Below is a small trained network, with its code and all its weights. Each question gives an input and a target symbol and asks what happens when units are switched off, that is, made to give their printed mean instead of their output.

import numpy as np


def w(rows, s, z=0):
    codes = np.array(rows[::2]) - 128.0
    scale = np.full(codes.shape[1], s)
    scale[-1] = z or s
    return codes * scale


def norm(h):
    return h / np.sqrt((h * h).mean(-1, keepdims=True) + 1e-5)


def f(y):
    return y / 2 * (1 + np.tanh(0.7978845608 * (y + 0.044715 * y**3)))


def softmax(a):
    e = np.exp(a - a.max(-1, keepdims=True))
    return e / e.sum(-1, keepdims=True)


def log_softmax(a):
    a = a - a.max(-1, keepdims=True)
    return a - np.log(np.exp(a).sum(-1, keepdims=True))


def net(x, mask):
    ids = ['αγεθμφψω'.index(c) for c in x.split()]
    T = len(ids)
    res = E[ids] + P[:T]
    u = 0
    for l in range(3):
        q, k, v = (norm(res) @ M[l].T for M in (Q, K, V))
        z = softmax(np.where(np.tri(T) > 0, q @ k.T / 3**0.5, -1e9)) @ v
        res = res + np.where(mask[u], z, O[l][:, -1]) @ O[l][:, :-1]
        u += 1
        y = f(norm(res) @ A[l][:, :-1].T + A[l][:, -1])
        res = res + np.where(mask[u : u + 4], y, B[l][:, -1]) @ B[l][:, :-1]
        u += 4
    return log_softmax(norm(res)[-1] @ U[:, :-1].T + U[:, -1])


Q, K, V, O, A, B = {}, {}, {}, {}, {}, {}
E = w([
[26,77,174,138,37,69,134],'α',
[110,37,87,72,199,146,126],'γ',
[134,27,188,188,135,91,194],'ε',
[135,179,139,180,98,90,204],'θ',
[173,65,66,140,4,63,117],'μ',
[165,104,82,44,69,94,176],'φ',
[87,105,184,121,102,100,57],'ψ',
[163,90,89,105,160,163,72],'ω',
],0.021)
P = w([
[106,66,238,109,77,254,62],'0',
[115,135,123,149,163,18,87],'1',
[94,126,105,167,159,34,84],'2',
[108,141,101,178,143,44,93],'3',
[77,108,59,194,130,66,77],'4',
[103,117,108,165,125,45,85],'5',
[109,110,95,175,133,58,85],'6',
[93,107,85,175,118,64,82],'7',
[112,118,128,158,126,34,96],'8',
],0.0072)
Q[0] = w([
[189,188,158,158,169,175,167],'0.h1',
[166,198,160,87,192,163,65],'0.h1',
[145,48,92,250,192,8,147],'0.h1',
],0.016)
K[0] = w([
[14,134,71,167,197,104,76],'0.h1',
[107,165,100,181,171,68,191],'0.h1',
[51,80,254,65,4,219,126],'0.h1',
],0.014)
V[0] = w([
[253,158,226,16,148,51,87],'0.h1',
[27,165,49,172,132,94,35],'0.h1',
[147,28,68,222,101,1,113],'0.h1',
],0.0083)
O[0] = w([
[153,149,49,186,74,129,127,113],'0.h1',
[130,130,91,135,237,128,100,4],'0.h1',
[2,96,57,182,112,110,109,206],'0.h1',
],0.0079,0.0038)
A[0] = w([
[124,41,80,65,150,133,243,250],'0.n1',
[228,42,125,178,153,97,154,160],'0.n2',
[147,99,64,75,99,49,143,100],'0.n3',
[117,178,183,146,122,131,1,223],'0.n4',
],0.017,0.0017)
B[0] = w([
[161,241,249,211,125,110,27,234],'0.n1',
[139,58,111,231,135,154,160,254],'0.n2',
[142,96,70,144,34,16,88,247],'0.n3',
[58,134,8,153,121,105,94,197],'0.n4',
],0.013,0.0087)
Q[1] = w([
[146,140,233,5,58,227,112],'1.h1',
[80,125,80,151,110,69,145],'1.h1',
[88,64,182,120,194,90,141],'1.h1',
],0.016)
K[1] = w([
[113,106,141,233,202,5,140],'1.h1',
[152,114,146,101,118,185,140],'1.h1',
[90,173,132,122,104,125,184],'1.h1',
],0.018)
V[1] = w([
[3,115,151,131,195,103,79],'1.h1',
[164,120,81,185,154,79,87],'1.h1',
[120,236,119,136,173,17,132],'1.h1',
],0.014)
O[1] = w([
[184,108,177,9,161,44,134,151],'1.h1',
[94,150,2,95,83,75,168,119],'1.h1',
[130,45,99,8,93,241,98,3],'1.h1',
],0.0095,0.0041)
A[1] = w([
[93,33,153,102,96,124,27,147],'1.n1',
[167,148,85,137,48,169,175,2],'1.n2',
[169,127,57,72,63,99,139,179],'1.n3',
[198,85,59,173,166,123,3,242],'1.n4',
],0.016,0.0011)
B[1] = w([
[103,90,89,73,91,212,40,207],'1.n1',
[202,186,179,135,64,8,131,152],'1.n2',
[112,96,126,108,153,138,195,216],'1.n3',
[200,66,97,107,214,98,148,254],'1.n4',
],0.015,0.011)
Q[2] = w([
[57,139,91,181,170,106,151],'2.h1',
[24,185,230,96,157,174,75],'2.h1',
[165,249,55,147,205,221,141],'2.h1',
],0.014)
K[2] = w([
[142,125,88,120,49,116,107],'2.h1',
[66,45,61,186,183,5,99],'2.h1',
[239,121,2,183,110,128,124],'2.h1',
],0.014)
V[2] = w([
[222,117,101,124,156,252,154],'2.h1',
[80,40,51,194,127,158,219],'2.h1',
[176,152,29,69,108,139,86],'2.h1',
],0.014)
O[2] = w([
[173,64,31,188,154,91,173,2],'2.h1',
[89,19,195,135,102,101,171,143],'2.h1',
[125,124,79,199,114,2,70,25],'2.h1',
],0.012,0.0087)
A[2] = w([
[13,72,123,129,127,108,125,110],'2.n1',
[65,163,38,250,139,132,119,68],'2.n2',
[205,180,64,214,189,42,190,88],'2.n3',
[71,183,85,94,110,62,172,253],'2.n4',
],0.014,0.0036)
B[2] = w([
[121,171,63,155,207,238,133,232],'2.n1',
[214,165,130,200,87,138,165,202],'2.n2',
[133,182,144,46,177,253,206,255],'2.n3',
[66,163,139,85,169,103,214,246],'2.n4',
],0.012,0.0069)
U = w([
[177,176,163,124,138,64,3,61],'α',
[167,141,15,124,191,176,100,82],'γ',
[78,133,163,86,79,180,128,227],'ε',
[181,89,185,219,139,187,49,164],'θ',
[2,141,73,200,135,115,49,82],'μ',
[189,138,89,166,1,71,108,5],'φ',
[167,17,89,120,139,87,148,110],'ψ',
[129,151,181,188,171,112,185,222],'ω',
],0.0084,0.0027)

Each question gives the input, a string of symbols that net reads in full, and the target symbol t.
The units are the heads (3 rows each of Q, K, V and O) and the neurons (one row each of A and B). Each row of codes is followed by its name. A weight is (code - 128) times the scale printed after its matrix; where a second scale follows, it is the last column's (O, A, B and U).
mask holds one flag per unit, layer by layer, with each layer's heads first. A switched-off unit (its flag False) gives its mean, the last column of its rows in O or B, instead of its output. The means were averaged over made-up inputs and are rounded, as every weight is.
A unit's drop is (log p(t) with every unit on - log p(t) with that unit switched off) / (log p(t) with every unit on - log p(t) with every unit switched off).
The circuit of an input: a set's keep is (log p(t) with only the set's units on - log p(t) with every unit switched off) / (log p(t) with every unit on - log p(t) with every unit switched off). Starting from the 12 units with the biggest drops (on a tie, the unit counted first), units are removed one at a time, each time the one whose removal leaves the highest keep (on an exact tie, the one counted first), for as long as the keep stays at least 0.8.
units of the circuit, in order: the units of the circuit, biggest drop first
most important unit: the unit with the biggest drop
k most important neurons: the k neurons with the biggest drops, biggest first
k most important neurons of layer l: the k neurons of layer l with the biggest drops, biggest first
input γ γ α θ ε ψ α θ ε, target γ: 2 most important neurons : (0.n1; 0.n3)
input θ θ θ γ θ μ, target θ: units of the circuit, in order : (0.n2; 0.n4)
input ε α ω ε φ ψ ε, target ε: most important unit : 0.n4
input γ ψ α θ ψ θ, target γ: 3 most important neurons : (0.n1; 0.n3; 0.n4)
input ω ω ψ ε θ ε γ, target ω: units of the circuit, in order : (1.h1; 1.n1)
input α ε θ α α γ ω θ, target α: 3 most important neurons : (0.n3; 1.n4; 0.n2)
input ω α ω α α α ψ ω, target μ: units of the circuit, in order : (2.h1; 1.h1)
input γ ω ε ψ ε, target γ: units of the circuit, in order : (2.h1; 0.n1; 1.h1)
input ε θ ε, target ε: units of the circuit, in order : (0.h1; 2.h1)
input ψ ω ε ε α φ, target φ: 2 most important neurons of layer 0 : (0.n3; 0.n4)
input α ψ θ φ ψ θ ω, target α: units of the circuit, in order : (1.h1; 0.n3; 2.h1; 0.n1)
input θ θ ε γ, target θ: units of the circuit, in order : (0.n1; 1.h1; 0.n2)
input μ ψ ε θ ω θ γ μ ε, target μ: 2 most important neurons of layer 1 : (1.n4; 1.n2)
input φ γ φ ω α ε φ γ ω, target φ: most important unit : 1.h1
input φ α θ θ φ θ ψ, target μ: 2 most important neurons : (0.n4; 0.n3)
input α ε μ α, target α: units of the circuit, in order : (1.h1; 0.n3; 1.n3)
input α γ α ε ω ψ θ α ε, target α: units of the circuit, in order : (1.h1; 2.h1; 1.n3)
input α ω ε ε ω ω, target α: units of the circuit, in order : (1.h1; 2.h1; 0.n2)
input ψ θ μ, target ψ: units of the circuit, in order : (1.n3; 1.h1)
input φ ω α φ θ ψ θ, target φ: units of the circuit, in order : (1.h1; 1.n2)
input γ θ ω α ε μ, target γ: 2 most important neurons : (0.n1; 2.n3)
input ε α μ, target ε: most important unit : 0.h1
input θ ε ε ψ ω γ, target θ: 3 most important neurons : (0.n1; 0.n2; 0.n3)
input μ α γ ε ω, target μ: 2 most important neurons of layer 0 : (0.n2; 0.n4)
